Below are the code and all the weights of a small trained network. Each question names an input and a class and asks about switching units off, where a switched-off unit gives its printed mean instead of its output.

import numpy as np


def w(rows, s, z=0):
    codes = np.array(rows[::2]) - 128.0
    scale = np.full(codes.shape[1], s)
    scale[-1] = z or s
    return codes * scale


def norm(h):
    return h / np.sqrt((h * h).mean(-1, keepdims=True) + 1e-5)


def f(y):
    return np.maximum(y, 0)


def log_softmax(a):
    a = a - a.max(-1, keepdims=True)
    return a - np.log(np.exp(a).sum(-1, keepdims=True))


def net(x, mask):
    res = np.array(x, float).reshape(1, 8) / 4 @ E
    u = 0
    for l in range(4):
        y = f(norm(res) @ A[l][:, :-1].T + A[l][:, -1])
        res = res + np.where(mask[u : u + 8], y, B[l][:, -1]) @ B[l][:, :-1]
        u += 8
    return log_softmax(norm(res)[-1] @ U[:, :-1].T + U[:, -1])


A, B = {}, {}
E = w([
[129,129,129,126,129,128,127],'x0',
[129,128,128,129,128,127,128],'x1',
[167,87,123,149,179,113,180],'x2',
[110,91,127,145,154,146,85],'x3',
[129,128,129,129,128,128,127],'x4',
[164,71,79,61,80,141,116],'x5',
[106,161,1,153,165,137,138],'x6',
[212,186,143,119,161,182,92],'x7',
],0.0088)
A[0] = w([
[191,215,122,109,59,41,178,87],'L0N0',
[91,104,119,111,140,79,151,4],'L0N1',
[210,64,110,98,182,97,235,9],'L0N2',
[99,68,108,108,100,134,136,106],'L0N3',
[159,176,123,109,78,109,255,27],'L0N4',
[104,94,188,119,140,165,131,36],'L0N5',
[93,36,132,188,167,140,19,64],'L0N6',
[125,86,131,97,221,193,47,65],'L0N7',
],0.0077,0.0034)
B[0] = w([
[110,103,140,151,129,227,189,232],'L0N0',
[108,109,115,116,96,88,143,166],'L0N1',
[82,70,136,169,142,176,1,254],'L0N2',
[146,160,135,49,157,137,154,227],'L0N3',
[98,110,140,131,115,172,143,207],'L0N4',
[161,131,172,142,95,128,162,182],'L0N5',
[112,154,140,148,75,182,247,236],'L0N6',
[138,154,128,103,125,164,202,235],'L0N7',
],0.0084,0.0028)
A[1] = w([
[25,165,145,127,172,9,166,207],'L1N0',
[175,69,141,222,193,80,160,182],'L1N1',
[123,181,93,93,3,143,114,107],'L1N2',
[109,88,149,111,175,225,175,120],'L1N3',
[99,147,26,147,157,158,215,251],'L1N4',
[74,167,7,136,186,93,98,50],'L1N5',
[218,98,159,99,80,92,129,185],'L1N6',
[81,2,80,123,37,27,147,59],'L1N7',
],0.0058,0.0017)
B[1] = w([
[111,157,155,70,179,142,145,199],'L1N0',
[87,139,128,176,118,191,47,186],'L1N1',
[64,98,142,121,125,143,42,191],'L1N2',
[125,139,97,120,74,138,176,220],'L1N3',
[172,103,183,131,75,98,136,253],'L1N4',
[152,100,146,160,62,80,142,189],'L1N5',
[151,75,54,172,149,87,104,178],'L1N6',
[113,139,161,81,254,142,168,205],'L1N7',
],0.0086,0.0054)
A[2] = w([
[130,131,233,166,124,86,120,27],'L2N0',
[152,130,131,133,141,122,189,82],'L2N1',
[254,211,85,110,140,168,64,103],'L2N2',
[115,69,176,110,103,138,176,142],'L2N3',
[134,179,7,166,117,131,137,138],'L2N4',
[95,161,32,135,151,94,141,66],'L2N5',
[63,161,145,161,124,152,97,52],'L2N6',
[75,196,136,91,94,95,82,6],'L2N7',
],0.0093,0.0026)
B[2] = w([
[186,125,54,127,151,86,120,197],'L2N0',
[102,140,79,145,75,142,127,161],'L2N1',
[106,99,228,75,179,150,174,224],'L2N2',
[155,162,112,194,67,114,108,254],'L2N3',
[150,94,221,158,84,87,91,175],'L2N4',
[190,86,254,140,121,65,96,141],'L2N5',
[131,160,41,127,104,146,98,178],'L2N6',
[85,99,132,171,167,167,37,158],'L2N7',
],0.0082,0.0061)
A[3] = w([
[138,236,147,212,215,80,144,114],'L3N0',
[209,108,172,144,64,1,107,28],'L3N1',
[50,146,183,110,85,169,166,252],'L3N2',
[110,182,140,73,100,132,50,121],'L3N3',
[145,44,109,213,221,134,135,41],'L3N4',
[37,103,108,107,145,26,182,202],'L3N5',
[185,39,140,48,93,151,63,97],'L3N6',
[193,57,54,34,134,147,122,62],'L3N7',
],0.0087,0.0029)
B[3] = w([
[70,129,50,41,106,55,171,196],'L3N0',
[193,87,137,154,116,74,108,186],'L3N1',
[181,107,99,136,114,159,139,254],'L3N2',
[128,75,107,188,187,131,111,170],'L3N3',
[112,110,96,137,135,176,33,174],'L3N4',
[208,154,221,91,175,203,134,201],'L3N5',
[84,160,98,145,146,59,162,221],'L3N6',
[73,254,90,138,130,86,141,173],'L3N7',
],0.0094,0.0075)
U = w([
[167,132,226,61,207,179,173,133],'0',
[225,79,168,190,87,14,88,73],'1',
[140,147,92,170,69,184,178,254],'2',
[69,104,91,178,166,176,6,117],'3',
[74,221,50,88,138,38,173,40],'4',
],0.013,0.0041)

Each question gives the input, the list of numbers given to net, and the class t.
The units are the neurons (one row each of A and B). Each row of codes is followed by its name. A weight is (code - 128) times the scale printed after its matrix; where a second scale follows, it is the last column's (A, B and U).
mask holds one flag per neuron, layer by layer. A switched-off neuron (its flag False) gives its mean, the last column of its row in B, instead of its output. The means were averaged over made-up inputs and are rounded, as every weight is.
A unit's drop is (log p(t) with every unit on - log p(t) with that unit switched off) / (log p(t) with every unit on - log p(t) with every unit switched off).
The circuit of an input: a set's keep is (log p(t) with only the set's units on - log p(t) with every unit switched off) / (log p(t) with every unit on - log p(t) with every unit switched off). Starting from the 12 units with the biggest drops (on a tie, the unit counted first), units are removed one at a time, each time the one whose removal leaves the highest keep (on an exact tie, the one counted first), for as long as the keep stays at least 0.8.
units of the circuit, in order: the units of the circuit, biggest drop first
k most important neurons: the k neurons with the biggest drops, biggest first
top k neurons in layer l: the k neurons of layer l with the biggest drops, biggest first
input [-4,7,0,-1,-2,-3,3,5], class 0: units of the circuit, in order : (L2N2)
input [4,1,2,-3,4,-8,0,6], class 4: 2 most important neurons : (L3N0, L3N5)
input [3,1,4,5,4,-7,-5,2], class 4: units of the circuit, in order : (L3N0, L2N0, L1N4)
input [-2,3,-7,8,-2,3,3,0], class 2: 2 most important neurons : (L0N6, L0N7)
input [-3,-8,-8,1,-5,4,5,-8], class 0: units of the circuit, in order : (L1N7, L3N5)
input [3,1,2,8,-4,2,-4,-8], class 0: 2 most important neurons : (L1N7, L3N5)
input [4,-6,-5,7,8,6,-4,-5], class 2: units of the circuit, in order : (L0N6, L3N2)
input [5,3,-5,1,-6,7,-4,6], class 4: 2 most important neurons : (L3N6, L3N7)
input [6,2,-8,4,3,-6,-8,4], class 1: units of the circuit, in order : (L2N0, L1N7)
input [6,-1,7,6,4,4,3,4], class 3: 2 most important neurons : (L0N2, L3N4)
input [2,6,-7,-6,-5,8,-4,0], class 4: top 3 neurons in layer 3 : (L3N6, L3N7, L3N4)
input [2,5,4,6,2,8,-6,-3], class 4: units of the circuit, in order : (L3N7, L3N6)
input [1,1,2,8,-7,-1,-8,5], class 1: 2 most important neurons : (L0N0, L2N0)
input [3,2,2,-4,-8,-3,-5,2], class 1: units of the circuit, in order : (L2N0)
input [-7,-1,5,-5,0,6,0,4], class 4: top 3 neurons in layer 1 : (L1N1, L1N3, L1N2)
input [-1,2,7,6,-6,8,4,-6], class 4: 2 most important neurons : (L3N7, L0N3)
input [8,3,-1,-2,-4,6,4,4], class 4: 3 most important neurons : (L3N6, L3N7, L2N3)
input [-8,1,0,6,6,-6,6,6], class 0: 3 most important neurons : (L2N2, L2N3, L2N4)
input [0,5,8,3,4,-1,6,-2], class 3: 3 most important neurons : (L0N2, L1N1, L3N4)
input [7,3,8,2,2,-3,0,5], class 3: most important neuron : (L0N2)
input [7,6,4,-4,-8,-4,-3,-1], class 2: 3 most important neurons : (L1N3, L0N0, L0N4)
input [-6,1,7,5,1,-2,8,-8], class 0: 2 most important neurons : (L3N5, L1N7)
input [1,5,7,-8,7,0,-7,3], class 2: top 2 neurons in layer 0 : (L0N0, L0N4)
input [-4,-5,-5,8,-6,5,5,-1], class 2: top 2 neurons in layer 0 : (L0N6, L0N7)
input [5,3,7,-8,-5,-7,3,-4], class 2: top 3 neurons in layer 0 : (L0N0, L0N4, L0N2)
input [-1,-8,7,-1,-5,7,-5,2], class 3: top 2 neurons in layer 3 : (L3N4, L3N0)
